B:
0: [ -87  229  209  216 -303  378  133  117  205   33  132 -135  251  -99
  133 -234 -174 -100  174  -83 -300 -142   61  203   24 -142  126 -283
  207]
1: [ -12  318   91  118 -131  337   96   13  105   63  110 -109  231 -144
    4 -175  -96 -162  129  -47 -371   17   43  107 -118  -65  234 -421
  184]
2: [  81  174 -329  -59  266  195  251 -319 -181  166  -46  -21  370 -170
 -275 -174  -43 -410  265  219 -401   37   13 -188 -213   87   29 -369
   91]
3: [-105  269  290  125 -253  259  -71  223  215  -32  111  -82   96 -156
  178 -130 -146   11   58 -230 -301   70   10  247 -146 -148  308 -262
  228]
4: [ 507  123  341   92 -446  153 -101  -77  775 -138  263  -70 -229 -272
  209 -297   89   33 -331 -234 -115 -453  448  560  255 -381 -143 -696
 -340]
5: [ 375   15  446   77 -473   37 -212   92  780 -197  201  -10 -283 -265
  316 -266   -4  135 -332 -320  -37 -411  389  603  217 -419 -140 -466
 -298]
6: [ -12  237 -217   32   81  222  266 -172 -198  181   31  -95  377  -75
 -251 -142  -53 -296  242  202 -383  -18  -33  -78  -88   67   76 -306
  159]
7: [ -36  101 -406  -60  267   61  310 -251 -425  234  -61  -37  432  -29
 -395 -107  -51 -326  300  346 -345  -18  -96 -187  -93  148  -50 -125
  147]
8: [ -37  -47  375  -98 -227 -378 -473  420  260 -196   32   97 -343 -131
  204   39  -81  388 -294 -376   16   48    4  528  -95 -259  153  138
    0]
9: [-141   85  -42 -307  291 -509 -444  259 -331  -37 -121  152 -167 -109
 -180  235   -9  206 -163 -174 -154  513 -258  136 -482   42  414  182
  172]
10: [  49   80 -513 -182  465  -30  228 -353 -440  205 -128   52  380 -119
 -436  -88  -19 -404  271  323 -372  111  -92 -284 -267  176  -20 -189
   85]
11: [ 447  -78   21 -160   17 -163 -178 -205  463 -129   29  126 -222 -325
   44 -186   61  -85 -255 -119 -100 -224  316  293  -24 -252 -199 -421
 -348]
12: [-115    6  172 -107  -29 -237 -290  283   32  -84  -34   93  -95 -127
   77   13 -128  169  -86 -226 -116  155  -76  274 -221 -121  187  115
  127]
13: [ 552  -50  -36 -206   16 -248 -170 -256  402  -91   62   89 -271 -283
  -88 -132  170  -30 -350  -57  -80 -264  324  340   54 -220 -226 -488
 -429]
14: [-212  425   -1  153  -28  482  194   30 -125  131   52 -140  437 -118
  -39 -147 -173 -277  339   -3 -493  202 -104  -76 -284   44  399 -355
  399]
15: [ 178  -79  -27 -160   64 -247 -150  -42  129  -53  -30  114  -98 -185
  -50  -94   -7  -10 -118  -52 -107  -78  101  222  -75 -133  -99 -112
 -118]
16: [ -14   54 -111  -46  133   87   71  -89  -25   36  -65   47  220 -183
  -57 -162 -138 -233  193   34 -299   36    0  -18 -209  -33   38 -153
  112]
17: [ 459 -226  112    2 -437 -341   17  -63  383  -14  216  -54 -238    2
  -97 -211  140  244 -379  118  160 -821  357  641  682 -302 -627 -158
 -492]
18: [-145  318 -145  155  -14  435  375 -112 -208  216   55 -151  534  -46
 -184 -210 -139 -341  394  207 -447  -22  -70 -118  -84   84  141 -316
  305]
19: [ 216  158  331  121 -410  144  -80   96  514  -76  211  -97  -95 -175
  178 -216  -15   76 -186 -205 -143 -284  246  469  161 -284   10 -434
 -101]
20: [-130  146  118  130 -146  292  104   92  117   25   41  -47  262 -142
  112 -215 -217 -154  225  -66 -305  -48   18  106 -101 -103  106 -170
  226]
21: [  68  281   61  146 -176  375  191  -76  165   82  130 -133  259 -138
  -18 -238  -71 -218  150   27 -350 -148  110  124   -1  -78   85 -475
  101]
22: [ 214 -274  -94  -23 -163 -229  153 -115  130   43   39   27   53  -23
 -121 -244  -35    3  -30  199   28 -604  203  301  406 -174 -557   34
 -253]
23: [ 418   17  -58 -156   29 -152  -91 -219  266  -45   56   52 -147 -234
 -113 -140  113  -80 -236  -17 -154 -186  241  248    5 -155 -137 -439
 -284]
24: [  28   31 -153 -117  205  -30    2 -101  -67   21  -86   79  154 -200
 -102 -111  -91 -198  119   21 -276   86    3  -12 -248  -25   47 -141
   66]
25: [-108  213 -254 -199  342 -151  -63  -19 -447  120  -86   26  166  -78
 -336   99  -12 -106   89   77 -329  379 -222  -91 -410  147  330  -68
  232]
26: [-377 -220   53  240 -369  -14  314  286 -206  146   19  -78  389  205
  -21 -230 -304  104  338  225  -19 -522  -98  237  437  -82 -387  506
  230]
27: [ 467 -104  -50 -236   91 -294 -209 -219  343 -120    6  138 -261 -296
  -58 -131  102  -42 -292  -71  -74 -183  272  287  -34 -203 -205 -366
 -370]
28: [-364   81 -127 -289  294 -591 -355  370 -654   61 -134   90  -44   73
 -316  321  -42  289  -63  -31 -137  529 -427   99 -404  159  427  452
  326]
29: [-118  -29  -16 -445  280 -899 -647  393 -400  -85 -117  200 -418  -27
 -246  385   74  476 -398 -198   15  496 -299  314 -402   26  367  402
   61]
30: [ 510 -205   61 -135 -212 -402 -160 -117  423  -96  125   63 -344 -146
  -56 -154  148  177 -433  -15   93 -537  341  540  362 -289 -454 -249
 -491]
31: [-529  203  467    9 -238 -213 -479  761 -123 -102   13   13 -113    0
  219  178 -231  463  -63 -436 -137  450 -326  399 -341 -102  625  389
  490]
32: [-164  194 -102   60  -35   95  181   45 -277  174   41 -101  323   34
 -217  -84  -98  -87  206  166 -284  -20 -121   34  -19   58   94  -59
  238]
33: [ 277 -187  534  154 -713 -153 -191  263  755 -187  243  -29 -347  -91
  332 -268  -37  380 -374 -259  162 -710  379  812  554 -482 -393 -113
 -330]
34: [ 211   27   19  -67 -135 -205  -72   -2  105   11  103  -23  -91  -69
 -128  -72   75  108 -202   24  -81 -227  113  352  155 -114 -112 -203
 -158]
35: [-239 -272 -215  103 -176 -201  382   72 -415  230  -14  -61  399  251
 -291 -166 -182   36  289  430   -1 -549 -114  137  478   22 -527  502
   97]
36: [-318 -181 -363  152  -30   26  576  -53 -563  318  -53  -90  644  238
 -364 -229 -244 -185  527  553 -149 -482 -157  -89  382  127 -469  415
  228]
37: [-322  -14  202  294 -430  220  247  281    9   91   86 -129  347   88
  108 -254 -298   45  303   53 -149 -374  -35  259  283 -132 -138  197
  271]
38: [ -92  178  340  149 -348  178  -77  274  263  -43  129  -79   46 -101
  205 -152 -153  100    6 -220 -198  -85   50  360    6 -207  168 -160
  155]
39: [ -58  -17  -50 -500  377 -886 -684  316 -374 -106 -150  236 -439 -105
 -254  389   93  409 -412 -223  -14  585 -285  260 -510   34  401  318
   43]
40: [-178   86 -175   24  158  201  200  -69 -197  113  -83   14  405 -123
  -95 -172 -210 -312  363  116 -357   78  -84 -150 -244   47   79  -65
  271]
41: [   1  137 -201  -78  121  -54   90  -75 -256  145    1  -27  198  -46
 -286  -50  -11 -105   95  157 -263   19  -72   19  -91   56   55 -132
  106]
42: [  28   41 -254 -129  274   21  102 -193 -151   79  -99   66  245 -186
 -183 -131  -90 -295  203  119 -315   79  -14 -115 -245   41   12 -177
   71]
43: [ -32 -181 -158   97 -262 -185  343   -4 -237  211   86 -101  268  211
 -307 -182  -69   78  114  402    7 -649    9  261  579  -34 -531  242
  -57]
44: [ 222  -70 -115 -192  144 -262 -126 -116   64  -31  -37  117  -74 -196
 -130  -79   26  -53 -123    2 -125  -56   99  163  -95 -104 -105 -154
 -158]
45: [ 354 -249  464   14 -551 -312 -307  210  741 -234  179   54 -463 -154
  299 -208   13  380 -459 -292  180 -609  377  787  446 -467 -391 -104
 -412]
46: [-376  300  234  -51  -68 -193 -349  519 -278    2   28  -23  -24    8
  -26  200  -99  312  -59 -246 -220  463 -312  257 -353   16  602  171
  409]
47: [ -79  191  -41   11  124  263   59  -51   13   30  -47   19  278 -231
   22 -172 -171 -303  265  -54 -395  173   -6  -67 -347  -24  221 -266
  231]
48: [-101  223  190  203 -259  401  140   96  197   33   94 -107  284 -132
  146 -255 -201 -152  217  -91 -325 -107   65  154  -35 -135  137 -277
  225]
49: [ -43  122  149   71 -128  190   -8   85  197  -28   39   -7  136 -178
  135 -187 -159  -99  119 -125 -257  -39   61  165 -113 -141   99 -207
  134]
50: [ 407  -60  -98 -240  142 -283 -168 -228  229  -68   -3  114 -194 -274
 -121 -104  109  -72 -244  -26 -118 -121  217  223  -73 -154 -156 -349
 -310]
51: [ -67  270  -78   27   28  170  107  -19 -164  128   41  -82  266  -72
 -167  -84  -57 -158  165   71 -356   88  -73   20 -160   35  214 -266
  208]
52: [  38   10 -177 -130  221  -73   13 -108 -101   42  -81   86  149 -174
 -141 -101  -86 -188  117   63 -258   61   -7  -20 -223  -11    9 -106
   53]
53: [-158 -216  -87  149 -322 -156  339  110 -254  212   78 -104  299  247
 -232 -188 -138  125  186  370   17 -643  -31  279  594  -38 -515  372
   26]
54: [-140  104 -121   19  141  200  146  -50 -118   78  -73   21  347 -156
  -54 -164 -190 -286  312   53 -361   98  -65  -99 -253   19  104 -113
  240]
55: [ -33  208  244  171 -289  338   56  116  285  -11  115  -88  166 -156
  178 -232 -157  -84  109 -150 -287 -109   97  235  -17 -180  145 -308
  154]
56: [  -3  235   67  131 -198  259  148   12   76   84  127 -125  239  -81
  -37 -190  -71 -119  120   20 -304 -141   55  160   34  -77   78 -327
  124]
57: [-170   78 -144  -73  218   28   31   10 -231   61 -109   54  272 -136
 -106  -76 -172 -208  253   39 -319  209 -132  -94 -326   41  160   -2
  249]
58: [-476  186  417  -72 -119 -288 -539  713 -126 -129  -37   68 -163  -51
  204  204 -212  429  -99 -460 -145  538 -318  355 -451  -93  647  366
  441]
59: [-299 -256 -196   72 -129 -231  323  125 -461  217  -47  -36  376  241
 -275 -129 -201   78  295  387  -14 -449 -155  138  403   34 -432  554
  157]
60: [ -57  319 -164  113   35  414  339 -165 -150  197   53 -135  476  -86
 -191 -197 -102 -367  326  194 -452   -6  -22 -112 -114   64  142 -396
  246]
61: [ 541 -255    9  -85 -246 -330   -8 -209  432  -50  130   40 -229 -118
  -97 -242  129   95 -339   97  101 -710  390  506  507 -282 -621 -261
 -535]
62: [  31  -33  336  333 -688  224  241  175  399   37  242 -172  146   53
  168 -354 -150  121   39   31  -32 -740  230  523  607 -296 -375  -96
  -47]
63: [-131   46 -216 -154  250 -213  -23   19 -375  104 -104   61  177  -48
 -267   24  -76  -70  124  109 -238  182 -174  -23 -240   89  121  108
  184]
64: [-518  248  276 -122  100 -218 -507  609 -273  -96 -106   96  -62 -106
  128  231 -227  280   20 -430 -257  751 -394  155 -670    7  779  315
  548]
65: [-248 -201 -344   77  -67 -195  452  -10 -594  301  -17  -80  481  283
 -445 -134 -140  -22  338  541  -60 -497 -173   37  445  113 -490  466
  137]
66: [-264   91 -560  -58  389   74  440 -218 -743  333 -147  -36  651   70
 -510  -80 -146 -390  523  479 -395   76 -263 -374 -161  287  -29  105
  336]
67: [  63  332  189  124 -193  382   23   18  312  -14  138  -98  137 -225
  131 -201  -83 -164   59 -168 -365    2  123  187 -143 -149  249 -525
  120]
68: [ 284   63 -151 -296  326 -224 -225 -190   68  -68  -80  143 -122 -310
 -137  -12   66 -146 -147  -87 -248  217   86   58 -386  -51  129 -348
 -125]
69: [ 407  -21 -112 -200  122 -225 -115 -235  194  -36   11   89 -139 -242
 -150 -108  120  -89 -219    6 -138 -133  210  208  -41 -128 -137 -378
 -283]
70: [-357  210  527    8 -341 -267 -521  734   30 -122   84  -17 -248   -5
  215  169 -127  545 -231 -454  -69  322 -219  539 -225 -170  551  248
  332]
71: [ 230  -98 -316 -267  297 -359  -46 -232 -169   57  -83  112   -2 -136
 -328  -36   65 -111  -71  175 -139  -52   38   45  -94   10 -177  -98
 -165]

[  85   38  380  138  -87  457  339  324 -184   74  141  222  158 -201
  -92 -545  -16 -115  -72  142 -311 -192   87 -415 -156  308  -14 -301]  45
[-165 -196 -103 -219  351 -151  -11 -161 -174  165  107  -38   78  428
  195  265  220  261  -99 -464  246  142  279   28  276 -192   52  178]  42
[  92  132  221  -57   52   34  143   86 -197 -201 -118   39  174   43
 -115 -141   11  -68 -236 -140 -184 -146  171 -229 -108   46   12   24]  62
[ -14  525  102 -273 -120  162  -75 -204  -11  -54 -191 -225 -263   34
  141  -71  -73  -58  -63 -122  180  134  -54  175    0  100  239  513]  18
[-151 -140  -98 -230  321 -164  -39 -189 -158  137   66  -63   52  413
  191  270  208  240  -96 -443  246  147  253   57  264 -182   69  230]  6
[   9   89  189  100 -162  322  189  168  -74  105   44  181   46 -176
   -6 -368  128 -283  -39  431 -337  -57 -151 -177   40  576   61 -132]  8
[ 164  720  178 -277 -129 -231  -99 -255 -129 -611 -606 -288  -11   93
 -172   69  -82 -299 -467 -104 -150  -64  -15  133 -199  102  192  589]  36
[ -55  -37  -89 -204  126  -41  -70  -27   17   71   17   61  -56   97
  138  172  103   92  103 -202  123   51   73  -30  230  -71   29  195]  24
[-157 -519   39  -22  394  165  226  138 -236  427  447  198  200  297
  192  -38  202  395   55 -456  189   42  408 -287  227 -204  -69 -261]  13
[  84  340  132 -132  -44 -102   14  -80 -137 -324 -316  -67   82   63
 -105  -12   47 -226 -307   11 -212  -72    9  -25  -57  193   99  258]  37
[ -74 -184 -241  -58   60 -304 -117  -54   41  -27 -106  208  115   88
   47  299  408 -286  -42  384 -302   34 -207   39  410  460    7   55]  28
[ 171  565  208 -166 -113 -201  -14 -134 -173 -577 -532 -160  111   46
 -222  -12  -19 -345 -476   14 -305 -136  -13    9 -196  208  127  368]  35
[ -66  -32   16  104 -149  143   96   85  -20  141   21  216   62 -110
   48 -176  304 -376  -34  627 -402   18 -278  -62  238  750   71 -108]  29
[  -2  604  122 -286 -189  249  -78 -191   44  -43 -194 -229 -346  -49
  165 -125 -135  -71   11  -90  198  134 -100  181  -27  110  249  544]  10
[  15  243  234  -28 -134  357  147   97  -74   64   16   42  -57 -123
   32 -348  -16 -129  -24  122 -113  -22  -34 -136  -49  302  105   51]  34
[ -13  346  -64 -276 -139  106 -173  -96  177    4 -138  -42 -326 -133
  177   64  -31  -84  195   22  139  100 -175  124  171  105  151  451]  14
[   5  129  -27 -201    7   16  -74  -13   49  -41  -86   37  -99  -18
   79   84   34  -24   73  -94   44   10   -5  -34  131    9   58  243]  20
[  41  169   34 -166  -63  142  -40   67   86  -14  -54   83 -140 -146
   63  -45  -26  -52  157  -23    6  -32  -46  -95   80   45   54  199]  71
[ 150  186   -4 -176   75 -468  -94  -62 -101 -573 -464   27  244  114
 -235  294  128 -262 -356  -62 -327 -191   57  -88    9   33  -19  240]  26
[ -62   50   -9   65 -168   85   44   21    3   84  -47  174   23  -90
   50 -117  302 -415  -60  640 -393   44 -319    6  241  765  103   -8]  58
[ 107  104  354   48  -28  316  271  243 -204  -65   32  130  166 -108
 -115 -410  -50  -68 -145  -43 -233 -187  162 -371 -186  132  -12 -165]  17
[ -43  327  182 -120 -152  466   79   14   10  212   80  -46 -265 -128
  195 -327  -82   -9  134   19  129   99  -64   -8   10  209  177  215]  67
[ -74  281   -2 -169 -117  150  -62 -122   46   93  -79  -55 -205  -13
  175  -46   88 -144   39  165   29  143 -171  143  167  336  188  327]  25
[   8 -137  -67 -159  384 -662  -29 -190 -334 -414 -306  -25  455  532
 -162  453  331  -49 -574 -323 -214  -88  298  -42  137  -76  -28  140]  59
[-130  -84 -126 -261  332 -270  -77 -234 -169   19  -31 -104   74  458
  152  350  208  208 -178 -464  232  135  254   97  252 -203   75  296]  7
[  60   40  306    0   40  325  256  221 -193   36  115  119  110  -55
  -39 -355  -68   64  -70 -194  -87 -136  229 -353 -132   -4  -14 -134]  61
[ -36  -89  -63 -171  151  -64  -37    0  -18   44   15   92   16  108
   92  157  125   71   50 -200   61   11  107  -78  207  -67    8  129]  0
[ -32   44  215  -38   -6  454  198  157  -86  266  229   92  -70  -77
  137 -350  -32  109  119 -111   71   11  118 -213    5   86   57  -45]  27
